Below is a small trained network, with its code and all its weights. Each question gives an input and a class and asks what happens when units are switched off, that is, made to give their printed mean instead of their output.

import numpy as np


def w(rows, s, z=0):
    codes = np.array(rows[::2]) - 128.0
    scale = np.full(codes.shape[1], s)
    scale[-1] = z or s
    return codes * scale


def f(y):
    return np.maximum(y, 0)


def log_softmax(a):
    a = a - a.max(-1, keepdims=True)
    return a - np.log(np.exp(a).sum(-1, keepdims=True))


def net(x, mask):
    res = np.array(x, float).reshape(1, 7) / 4 @ E
    y = f(res @ A[0][:, :-1].T + A[0][:, -1])
    res = res + np.where(mask, y, B[0][:, -1]) @ B[0][:, :-1]
    return log_softmax(res[-1] @ U[:, :-1].T + U[:, -1])


A, B = {}, {}
E = w([
[125,129,130,130,125,130,127,129,128],'x0',
[131,127,127,131,133,128,125,127,125],'x1',
[179,92,228,154,183,112,145,157,237],'x2',
[231,130,89,140,90,255,103,89,179],'x3',
[127,127,125,122,125,125,133,130,132],'x4',
[65,231,85,174,171,137,89,124,222],'x5',
[130,126,121,124,128,123,134,128,133],'x6',
],0.014)
A[0] = w([
[82,209,3,142,157,146,107,145,104,130],'N0',
[234,126,194,143,134,188,119,114,221,12],'N1',
[195,137,122,141,102,157,149,142,111,110],'N2',
[166,79,158,114,117,144,135,138,161,105],'N3',
[125,208,112,106,151,171,109,140,173,68],'N4',
[164,224,51,143,134,243,102,95,176,74],'N5',
[107,80,87,107,85,156,138,144,48,211],'N6',
[86,243,71,87,98,176,132,132,102,128],'N7',
[97,73,173,137,113,68,157,130,77,205],'N8',
[109,188,157,143,189,99,93,126,251,58],'N9',
[179,171,115,138,179,164,122,89,200,50],'N10',
[106,186,130,117,155,96,122,139,130,101],'N11',
[253,77,115,79,94,221,131,105,104,133],'N12',
[147,20,229,155,153,75,135,133,173,170],'N13',
[181,144,51,86,106,173,127,139,59,123],'N14',
[99,88,135,92,139,42,128,127,3,253],'N15',
[150,186,85,112,111,174,164,99,120,96],'N16',
[138,43,100,126,53,136,134,118,14,235],'N17',
[98,184,135,122,148,132,119,71,116,130],'N18',
[16,215,114,168,201,61,94,124,174,112],'N19',
[117,131,211,120,164,65,138,121,155,116],'N20',
[38,147,98,115,125,50,142,118,54,215],'N21',
[103,144,161,145,197,147,142,157,242,48],'N22',
[125,142,186,129,166,31,120,160,134,128],'N23',
[204,23,211,110,113,100,137,139,142,106],'N24',
],0.011,0.006)
B[0] = w([
[93,155,128,127,112,222,56,171,101,230],'N0',
[230,223,163,134,108,114,135,195,114,226],'N1',
[145,151,149,116,150,147,139,92,126,168],'N2',
[154,135,168,108,102,151,143,166,120,175],'N3',
[117,103,73,155,100,94,94,150,143,182],'N4',
[130,34,3,132,80,137,86,150,124,242],'N5',
[150,149,128,136,116,54,147,68,140,207],'N6',
[90,135,64,113,117,196,92,111,108,216],'N7',
[127,69,94,118,71,111,115,189,162,212],'N8',
[110,157,117,127,155,29,164,76,166,219],'N9',
[182,125,89,158,117,86,123,174,145,192],'N10',
[110,156,162,132,153,120,137,130,114,167],'N11',
[173,162,189,138,167,175,176,47,97,241],'N12',
[108,22,126,112,151,148,107,175,137,239],'N13',
[129,115,102,151,153,104,144,41,133,199],'N14',
[147,130,128,114,9,75,122,175,154,254],'N15',
[117,94,82,132,124,134,105,116,117,174],'N16',
[154,133,142,150,97,23,173,54,150,239],'N17',
[114,143,118,101,140,154,116,148,122,165],'N18',
[81,224,194,106,212,136,148,103,114,250],'N19',
[96,64,129,135,166,106,106,88,157,193],'N20',
[116,245,192,133,85,149,149,187,127,244],'N21',
[163,160,107,147,152,36,168,126,160,205],'N22',
[82,63,106,116,169,128,117,83,144,202],'N23',
[130,93,169,112,128,217,129,201,100,227],'N24',
],0.027,0.021)
U = w([
[171,185,99,154,63,47,149,162,157,245],'0',
[106,20,153,88,122,141,135,170,143,193],'1',
[152,141,113,158,113,123,170,6,86,111],'2',
[203,125,179,134,162,186,181,162,97,165],'3',
[75,228,133,109,129,167,101,137,99,85],'4',
[95,144,142,119,213,83,161,116,159,23],'5',
[115,119,46,152,137,177,69,116,99,7],'6',
],0.011,0.0019)

Each question gives the input, the list of numbers given to net, and the class t.
The units are the neurons (one row each of A and B). Each row of codes is followed by its name. A weight is (code - 128) times the scale printed after its matrix; where a second scale follows, it is the last column's (A, B and U).
mask holds one flag per neuron, in row order. A switched-off neuron (its flag False) gives its mean, the last column of its row in B, instead of its output. The means were averaged over made-up inputs and are rounded, as every weight is.
A unit's drop is (log p(t) with every unit on - log p(t) with that unit switched off) / (log p(t) with every unit on - log p(t) with every unit switched off).
The circuit of an input: a set's keep is (log p(t) with only the set's units on - log p(t) with every unit switched off) / (log p(t) with every unit on - log p(t) with every unit switched off). Starting from the 12 units with the biggest drops (on a tie, the unit counted first), units are removed one at a time, each time the one whose removal leaves the highest keep (on an exact tie, the one counted first), for as long as the keep stays at least 0.8.
circuit, biggest first: the units of the circuit, biggest drop first
k most important neurons: the k neurons with the biggest drops, biggest first
drop when u is switched off: that unit's drop, to one decimal
input [-7,5,-8,1,1,0,0], class 2: circuit, biggest first	[N14]
input [-1,-1,8,1,2,0,6], class 3: 2 most important neurons	[N1, N24]
input [-8,-5,2,7,-2,0,-5], class 3: 2 most important neurons	[N12, N15]
input [-7,1,1,-6,-6,-6,7], class 1: 2 most important neurons	[N13, N24]
input [-2,6,1,8,-7,-4,-2], class 3: 2 most important neurons	[N1, N24]
input [0,-3,5,1,-3,-5,-5], class 3: 2 most important neurons	[N1, N5]
input [-1,6,8,-3,-5,1,6], class 5: 3 most important neurons	[N9, N22, N5]
input [-1,-8,1,-2,4,-7,-1], class 1: 2 most important neurons	[N24, N13]
input [-6,-8,1,0,-7,5,6], class 5: 2 most important neurons	[N15, N19]
input [-8,3,1,-8,3,-5,1], class 1: 2 most important neurons	[N13, N23]
input [-3,-4,-5,8,6,0,-6], class 2: 2 most important neurons	[N12, N14]
input [-4,5,1,-5,3,6,5], class 5: drop when N9 is switched off	0.3
input [7,3,8,8,6,-4,5], class 3: drop when N20 is switched off	0.0
input [-2,-6,1,-1,0,0,5], class 1: drop when N1 is switched off	0.1
input [2,-8,-1,5,3,0,8], class 2: drop when N12 is switched off	0.2
input [-2,-4,5,-4,5,1,7], class 5: most important neuron	[N5]
